After every row comes one of two labels: whether the row has a hidden trait. Each part has its own trait and labels.
[-10  31   3 -11  10  15   8   6   4  16  -4  -8  39  -8 -26 -29 -17  29
 -28 -12  -8  -6  20 -10 -25  43  -6  27  11   7 -31  -3  14  22  19  24
  -2  71  28 -18  26 -14 -10 -20  21 -12  34 -25 -10 -21 -24  19 -20   0
   2  11 -30  19 -33  -3   2   5   6 -34  19 -32 -15 -20  56  -6  -2  35
  35   0 -12  -6 -35 -22  17  74 -10 -51  10 -25  -7  -6]
S
[  3 -11   2  13  -2  28  -6  -3   9  31   5  38  12 -12   1 -10  -7  -9
  23  24   2  -2   2 -58 -24   9   3   9  20   0 -36  -1   6 -70 -24   3
  -9   7 -18   1  16   9 -10   7 -10   1   9  28  25 -13 -19   6   2  -7
   2  -4  19  32  12   2 -24 -13   5 -41 -12  12  -5  -6  18  -8 -10   2
   2   0  -6  14  -4 -13  -7  30   0 -21  34 -37  -1  -8]
P
[ -8 -26  -9   7  -6  13  11   1   0   7  -4  -8  16 -11 -11 -23  -1 -13
  34  27   2 -24  -3 -29 -23  18  13   6   0  -2 -20   1  11 -48 -44   8
   2  24 -14  14  -2   1  -1  13 -14  -5  10  10  17  -6 -12  25  -9   3
   4  12  21  52  17  -2  -4  -1  -2 -48  -3  -1  -5   1  36 -11 -10   0
  -2  -6  -1 -11  -2 -27   5 -20 -16 -18   4 -42   1  -9]
P
[-34  37   7 -13   1  13  37 -11   7  12  -4 -14  32  -9 -26 -25  -9  26
 -36 -19   9  -6  13 -11 -31  49 -17  45  18   8   3  -5  23  27  22   3
  -8  52  49  -9  19  -1   2 -21  23 -33  35 -31 -27 -20 -19  36 -14 -12
  12   9  -3  14 -37  -1  12  11   2 -21  17 -30 -12  -8  47 -23  -8  31
  30 -13  -3 -29 -23 -40  24  69 -15 -36  -4 -17  -8 -13]
S
[-22  31  13  -4   8  12  23   0  -5  13  -7 -18  42  -5 -28 -35 -18  25
 -25 -17   7  -7  13  -8 -36  46 -16  27  12   8 -12  -7  15  27  14  23
  -4  64  32 -17  22  -4  -3 -16  27 -17  31 -27 -18 -20 -23  31 -15  -1
  10   7 -16  23 -30  -9   7  11   5 -31  20 -24 -17 -19  53 -10  -8  36
  32  -1  -4 -15 -25 -35  15  71 -17 -41   2 -26  -6 -11]
S
[-14  46   6  -5   6  17  27   1   0   4  -3 -14  48  -1 -28 -49 -12  25
 -28  -8   7  -3  18  -7 -32  43 -16  32  18   7 -11  -3  19  12  28  12
 -10  68  35 -20  19   2  -9 -24  32 -22  40 -23 -21 -12 -21  29 -12  -5
  12   5  -4  14 -34  -9   7  13   3 -37  26 -34 -17 -17  52 -15  -7  34
  25  -4 -12 -16 -18 -38  17  69 -17 -48  -4 -33  -8 -11]
S
[-25  48   9  -5   2  20  38  -7   3   4   0 -13  43   0 -24 -40  -9  25
 -32 -11  16  -5  12 -11 -36  46 -18  39  19   7   1  -8  20  14  30   6
 -12  62  33 -16  14   6   0 -28  29 -31  38 -28 -28 -14 -21  33  -8 -10
  14   3   8  12 -27  -7   7  17  -2 -25  24 -36 -17 -14  46 -18  -7  35
  25  -9  -6 -24 -10 -38  19  71 -13 -52 -11 -29  -7 -13]
S
[-34  41  14  -6   4  11  43  -9   1   9  -2 -17  41  -2 -26 -33 -11  21
 -30 -14  20 -11   6 -16 -39  40 -20  43  10   3   7 -10  23  28  22   8
 -10  58  45 -10  14   6   2 -24  31 -28  32 -36 -32 -19 -23  35  -5  -6
  10   5  -2  21 -32  -6   8  18  -4 -20  22 -34 -17 -17  46 -12 -10  35
  24  -6   0 -25 -13 -45  17  71 -16 -36 -12 -22  -5 -16]
S
[-22  46   3  -6  -1  27  28   1   7   8   4  -7  50  -1 -31 -41  -2  26
 -38 -11  11  -7  19 -10 -36  48 -15  41  21   7 -14  -2  23  10  28   2
 -20  66  47 -13  19   2  -8 -32  35 -29  46 -22 -26 -14 -22  29  -2 -17
  16   6   7  13 -23  -6   2  15  -3 -30  21 -33 -15   3  50 -14 -10  23
  19 -18 -16 -22  -3 -37  22  70 -18 -56  -3 -38  -6  -7]
S
[-24 -25  -3   9  -9  11  27  -7  -2   7  -5 -13  14 -10 -10 -23   0 -24
  35  22  12 -26  -8 -33 -35  22   7   9   1  -2  -1  -2  16 -51 -46   0
   0  10   1  21  -5   8   7  15 -10 -16   7   5  10 -10  -8  32 -10   0
   9  10  31  51  16  -2  -2   4  -5 -42  -7   3  -5   8  29 -17 -13   1
  -4  -9   4 -23   6 -34   5 -17 -19  -9  -8 -37   2 -16]
P
[ 11 -13   3   8   5  25 -16   9 -15  18  -9  -6  14  -3   1 -16  -9 -14
  32  14  -7  -7   0 -35 -34   2  20 -15   1   2 -31  -3  -1 -68 -11  17
  13   6 -18 -24  14 -18   6  17 -17  18  13  50  17   2 -21   7  -4   4
   5  -5  19  32   3 -15  -5 -15  11 -55   1  13  -2 -23  11  -9  12   9
   1   8  -2   7 -12 -11 -10  -6 -16 -32  33 -47  -7   4]
P
[-20  -9  19  23  -1  21  20 -12 -12  28  -2  15  22  -6  -2 -16  -9 -18
  27   4  24  -6  -7 -57 -48  20  -7   9  15   3 -14  -7  10 -62 -34  -3
  -9  -3  -1  -7  16  15   9  17  -8  -6   6  23   3 -13 -20  16   9 -11
  18 -10  44  32  17 -11 -14  -8   3 -33 -11  26   0   2  11 -26 -10   3
  -5  -5   4 -13  13 -29  -9  20 -16 -12  30 -32  -3 -12]
P
[-19 -17   1  14  -7  13  24 -11   1  20   0  15  17 -13 -12 -21  -7 -18
  28  23  17 -14  -5 -48 -29  27  -3  12  11   1  -8  -2  17 -52 -53  -3
  -7  16  -7  19   0  19  -4  16  -6 -16   6   6  14 -17 -12  27  -3  -4
   9   6  37  42  22   2 -11  -2   0 -33 -11   9  -5   4  27 -17 -19   2
   0  -6   2 -12   6 -30   1   2  -6 -10   8 -30   4 -20]
P
[-24  37   4 -15   5  13  28  -4   8  13  -3 -11  39 -10 -23 -25 -10  32
 -30 -15   0  -6  22 -17 -21  56 -10  39  17   9 -15  -2  20  21  18  12
  -7  53  41 -10  25  -8  -5 -23  21 -21  32 -27 -20 -22 -20  32 -17  -8
   8  11 -16  16 -33   0   7   7   4 -26  17 -30 -13 -11  46 -15  -7  31
  29 -10  -6 -19 -25 -27  20  59 -10 -47   2 -17  -8  -9]
S
[ -3 -20   4  19  -1  17   6  -8  -8  26  -5  16  23 -13 -10 -32 -16 -15
  33  19  10  -8   1 -49 -34  34  -6   5  14   6 -22  -2  10 -59 -56   8
  -4  12 -12   6   6  16  -9  22  -7  -6  -8  17  18 -15 -14  20  -8   3
  12   0  26  36  27  -5 -10 -10  10 -38 -10  15  -9  -4  30 -20 -14   2
   4   1   2  -2  -2 -22  -4   9  -6 -14  24 -40  -2 -18]
P
[ -6 -10  11  16   2  29  -5  -1 -11  28  -3  15  16  -6  -1 -12 -10 -14
  27   9   9  -3  -2 -49 -44  17   4   0  10   3 -29  -4   2 -74 -26   8
  -2   5 -10 -14  15   1   2  19  -8   8  10  32   7  -7 -23   5   5  -6
  11 -10  28  31  16 -12 -14 -15   7 -42  -9  22  -2  -9  12 -18  -2  11
  -4  -1  -2   3   3 -29 -12  11 -14 -30  38 -37  -4  -5]
P
[-11  43   0 -12   5  21  23  -1   6   7  -3  -9  38  -6 -26 -47 -11  32
 -29 -11   0  -2  23  -9 -26  40 -14  36  21  10 -14  -2  19   8  25  12
  -7  66  38 -20  20  -5 -10 -26  25 -23  40 -22 -22 -14 -19  34 -17  -6
  10   7  -8   9 -32  -3  11   7   8 -41  22 -35  -8 -14  50 -17  -4  33
  28  -7 -12 -19 -23 -31  21  75 -10 -48   1 -35  -9  -8]
S
[ 10 -18  -7   0   1  15  -6   7 -12   1 -12 -26  10  -2  -2 -13  -6 -16
  35  18 -10 -18  -5 -19 -21   6  26 -17  -9  -2 -22  -1  -1 -52 -12  18
  22  13 -19  -9   0 -20   8  18 -24  12  12  30  17   4 -18  12  -7  14
   0   4  12  48   3 -11   8  -9   9 -59   6  -4  -2 -21  27 -15  10   4
   2   8   5  -2 -18 -25   1 -11 -19 -22   8 -47  -4   0]
P
[  2 -19  -5  15   0  12   3  -1 -12  18 -10  -5  23 -16 -15 -38 -18 -16
  39  25  -1 -13   5 -33 -24  30   1  -1   8   5 -26   1   7 -49 -53  16
   6  22 -26   6  -1   6 -14  33  -9  -4   0  20  23 -13 -11  21 -18  14
   8   7  16  37  23  -6  -3  -8  13 -46  -6  11  -9 -14  36 -16 -11   2
   8   6  -1  -2 -11 -25   2  -6  -4 -12  14 -49  -3 -17]
P
[-18  33  10  -8   9   9  22  -1  -8  14 -12 -22  53  -9 -29 -37 -24  32
   0 -20   0  -4  21 -12 -43  52 -24  27  11  11 -14  -4  15  24   9  27
   5  73  27 -19  24 -11  -4  -9  26 -15  25 -28 -14 -20 -21  31 -25   4
  11   8 -21  19 -31  -8  14   4  13 -32  21 -25 -17 -23  49 -19  -2  34
  34   1  -6 -19 -35 -30  19  66 -11 -40   6 -28  -9 -12]
S
[-13 -20  -5  10  -7  16  10   9 -10   0  -4 -22  18  -1 -15 -23   5 -23
  32  17   7 -31  -6 -29 -37  20  18  -4  -5  -5 -19  -1   9 -51 -28   4
   1  21  -1   6  -1  -6  10   6 -13  -5  19  12   8  -1 -19  21  -1  -7
  10   9  30  56  14 -10  -6   3  -9 -51  -3  -2   1  16  29 -15  -5   9
  -9 -17  -3 -19  15 -28  -2  -2 -33 -27   0 -40   1  -2]
P
[ -7  34   6  -2  13  16   7   7  -4  15  -9 -15  48  -6 -29 -40 -22  32
 -21 -12  -6  -4  20  -9 -29  50  -8  24  10  10 -27  -4  12  24  16  28
   2  68  21 -22  29 -15 -12  -9  25  -7  27 -21  -9 -19 -25  24 -21   6
   4   8 -31  12 -31  -8   5   4  10 -38  23 -33 -17 -30  55  -6  -1  34
  35   5 -10  -7 -37 -24  16  68  -9 -60   8 -29  -9  -6]
S
[-19  36  11  -8   8  15  25  -1   4  14  -2 -11  44  -3 -23 -30 -13  26
 -28  -9   8  -8  12 -10 -39  47 -12  33  11   5 -12  -7  20  23  25  16
  -7  62  31 -15  20  -2  -4 -21  25 -19  32 -30 -18 -19 -22  34 -12  -1
   6   6 -14  20 -33  -5   4  12  -1 -28  24 -31 -16 -21  49  -7  -7  33
  29  -1  -5 -14 -25 -33  17  75 -11 -49  -3 -17  -6 -14]
S
[ 11 -11   3  20   4  20  -7  -3 -12  27  -9  19  26 -14 -10 -30 -24  -9
  36  20  -2   3   6 -48 -29  23  -4  -6  15   9 -31  -1   3 -63 -50  18
   6  16 -27  -8  12   5 -15  33  -7   7   0  28  28 -10 -21   9 -14  11
   7  -4  15  28  23  -9 -10 -17  19 -44  -6  21  -7 -26  29 -17  -5   5
   9  12  -4  10 -11  -9  -6   2  -1 -12  33 -60  -5 -14]
P
[ 10  40   1 -14  15  11   0   8  -3  12 -10 -12  43  -5 -19 -44 -26  36
 -22  -2 -18   4  21  -5 -19  33  -8  18  10  10 -28  -5  10  22  30  35
  13  75   9 -32  26 -14 -17 -11  20  -3  28 -15   0 -14 -21  21 -28  19
  -6   6 -36  12 -41  -6  12   3  20 -45  27 -43 -21 -51  56  -5   5  29
  44  19  -9   4 -56 -13  19  68   1 -50   6 -26 -11  -7]
S
[-19  43   3 -10   0  26  30  -3  17   8   8   1  35  -3 -22 -32  -2  27
 -38  -3  11  -6  12 -13 -35  34 -12  40  20   1 -10  -5  21 -15  39  -2
 -19  86  45  -9  17   4  -6 -34  30 -28  43 -28 -22 -15 -24  27  -3 -16
   5   7  -1  19 -34   0   2  16  -9 -29  24 -42 -17  -7  45  -3 -11  34
  20 -10 -13 -15 -11 -30  16  71  -8 -52  -9 -28  -3 -10]
S
[  1  45  -4  -6  10  25   2  13  -6   7  -8 -13  49  -6 -36 -55 -19  36
 -27 -14 -10   1  33   3 -29  51 -11  21  21  16 -40   1  10   1  20  28
  -2  75  19 -31  27 -13 -21 -13  28 -10  43 -18  -9 -11 -28  21 -27   1
  13   8 -21  16 -19 -13   8   2  16 -44  24 -31 -14 -17  57 -14   2  33
  31  -3 -21  -4 -28 -17  20  78 -13 -56  13 -46 -11  -2]
S
[-35  35  17   3   4  18  36   3  -6  13  -3 -19  58   2 -36 -43  -8  20
 -29 -20  23 -14  10  -9 -52  57 -21  31  14   6 -10  -8  21  22  21   9
 -17  61  41 -11  19   6   0 -20  39 -27  39 -36 -27 -20 -30  35  -1 -14
  18   4   4  22 -15 -14  -1  17  -9 -28  15 -36 -14  -1  53 -10 -13  38
  21 -17 -10 -25   2 -50  12  77 -28 -45  -2 -25  -3 -12]
S
